Here is a tiny trained network, its code and every weight. The questions are about switching its units off for an input and a class, where a switched-off unit gives its printed mean instead of its output.

import numpy as np


def w(rows, s, z=0):
    codes = np.array(rows[::2]) - 128.0
    scale = np.full(codes.shape[1], s)
    scale[-1] = z or s
    return codes * scale


def norm(h):
    return h / np.sqrt((h * h).mean(-1, keepdims=True) + 1e-5)


def f(y):
    return np.maximum(y, 0)


def log_softmax(a):
    a = a - a.max(-1, keepdims=True)
    return a - np.log(np.exp(a).sum(-1, keepdims=True))


def net(x, mask):
    res = np.array(x, float).reshape(1, 5) / 4 @ E
    u = 0
    for l in range(4):
        y = f(norm(res) @ A[l][:, :-1].T + A[l][:, -1])
        res = res + np.where(mask[u : u + 3], y, B[l][:, -1]) @ B[l][:, :-1]
        u += 3
    return log_softmax(norm(res)[-1] @ U[:, :-1].T + U[:, -1])


A, B = {}, {}
E = w([
[38,110,118,155,221,199],'x0',
[103,150,50,68,166,224],'x1',
[129,195,148,187,148,130],'x2',
[130,44,91,201,140,174],'x3',
[4,155,137,198,31,132],'x4',
],0.0039)
A[0] = w([
[174,85,122,199,135,149,8],'0.n1',
[228,124,255,90,23,169,50],'0.n2',
[175,132,29,101,237,148,141],'0.n3',
],0.0038,0.0012)
B[0] = w([
[122,77,155,206,125,21,157],'0.n1',
[49,103,78,93,255,36,210],'0.n2',
[98,146,167,166,43,108,251],'0.n3',
],0.0051,0.0028)
A[1] = w([
[162,89,52,47,146,159,10],'1.n1',
[129,3,126,155,168,126,50],'1.n2',
[155,189,48,92,189,84,4],'1.n3',
],0.0047,0.0017)
B[1] = w([
[127,122,198,198,2,150,233],'1.n1',
[127,14,165,31,93,144,249],'1.n2',
[149,109,139,36,84,21,222],'1.n3',
],0.0041,0.0016)
A[2] = w([
[117,85,152,243,55,2,24],'2.n1',
[195,132,111,70,126,196,207],'2.n2',
[92,67,50,92,116,168,254],'2.n3',
],0.0048,0.00089)
B[2] = w([
[254,215,99,135,130,235,253],'2.n1',
[184,177,131,25,103,164,175],'2.n2',
[68,99,213,208,204,143,189],'2.n3',
],0.0055,0.0042)
A[3] = w([
[146,143,45,47,203,53,4],'3.n1',
[157,226,136,53,91,56,127],'3.n2',
[126,132,127,2,46,164,2],'3.n3',
],0.0054,0.00062)
B[3] = w([
[40,82,71,128,144,51,184],'3.n1',
[64,208,3,78,80,60,252],'3.n2',
[208,138,122,204,48,155,201],'3.n3',
],0.0073,0.0045)
U = w([
[16,167,138,208,161,193,219],'0',
[196,210,155,176,188,109,67],'1',
[139,247,63,91,44,87,174],'2',
[167,70,139,152,141,133,61],'3',
[125,131,62,61,148,55,147],'4',
[226,116,137,186,45,207,141],'5',
[125,153,151,59,167,158,2],'6',
[141,47,190,79,187,134,127],'7',
],0.012,0.0046)

Each question gives the input, the list of numbers given to net, and the class t.
The units are the neurons (one row each of A and B). Each row of codes is followed by its name. A weight is (code - 128) times the scale printed after its matrix; where a second scale follows, it is the last column's (A, B and U).
mask holds one flag per neuron, layer by layer. A switched-off neuron (its flag False) gives its mean, the last column of its row in B, instead of its output. The means were averaged over made-up inputs and are rounded, as every weight is.
A unit's drop is (log p(t) with every unit on - log p(t) with that unit switched off) / (log p(t) with every unit on - log p(t) with every unit switched off).
The circuit of an input: a set's keep is (log p(t) with only the set's units on - log p(t) with every unit switched off) / (log p(t) with every unit on - log p(t) with every unit switched off). Starting from all 12 units, units are removed one at a time, each time the one whose removal leaves the highest keep (on an exact tie, the one counted first), for as long as the keep stays at least 0.8.
units of the circuit, in order: the units of the circuit, biggest drop first
unit that matters most: the unit with the biggest drop
k most important neurons: the k neurons with the biggest drops, biggest first
top k neurons in layer l: the k neurons of layer l with the biggest drops, biggest first
drop of u: that unit's drop, to one decimal
input [1,6,-3,2,1], class 0: units of the circuit, in order -> [2.n3]
input [-2,0,6,1,3], class 1: units of the circuit, in order -> [3.n2 2.n1]
input [5,-2,1,-5,0], class 0: units of the circuit, in order -> [2.n2 3.n2]
input [2,1,-5,-3,7], class 0: units of the circuit, in order -> [3.n2 2.n3]
input [-6,-4,4,4,8], class 5: 2 most important neurons -> [2.n1 3.n2]
input [0,-3,-6,6,-6], class 7: top 2 neurons in layer 3 -> [3.n3 3.n2]
input [1,-1,6,-5,-4], class 4: units of the circuit, in order -> [2.n1 3.n3]
input [-1,8,-6,4,1], class 0: 2 most important neurons -> [2.n3 2.n1]
input [2,-6,3,1,5], class 5: units of the circuit, in order -> [2.n1 3.n2]
input [6,-8,2,7,4], class 5: top 2 neurons in layer 2 -> [2.n1 2.n3]
input [-1,2,-7,-2,-4], class 5: 2 most important neurons -> [3.n3 1.n1]
input [0,-7,1,-8,-5], class 4: top 2 neurons in layer 3 -> [3.n1 3.n3]
input [-2,-7,1,-2,-6], class 4: 3 most important neurons -> [0.n2 3.n1 0.n3]
input [-2,0,8,5,1], class 5: units of the circuit, in order -> [3.n2]
input [-4,7,7,5,-2], class 5: 2 most important neurons -> [3.n2 1.n3]
input [0,-4,-6,1,2], class 5: top 2 neurons in layer 3 -> [3.n2 3.n1]
input [1,-6,5,-6,-5], class 4: top 2 neurons in layer 3 -> [3.n1 3.n3]
input [-8,1,-5,7,3], class 5: top 2 neurons in layer 3 -> [3.n2 3.n1]
input [-3,8,-3,7,-4], class 5: drop of 0.n1 -> 0.0
input [1,-4,-2,4,2], class 5: unit that matters most -> 2.n1
input [4,2,0,0,-1], class 0: drop of 0.n3 -> 0.1
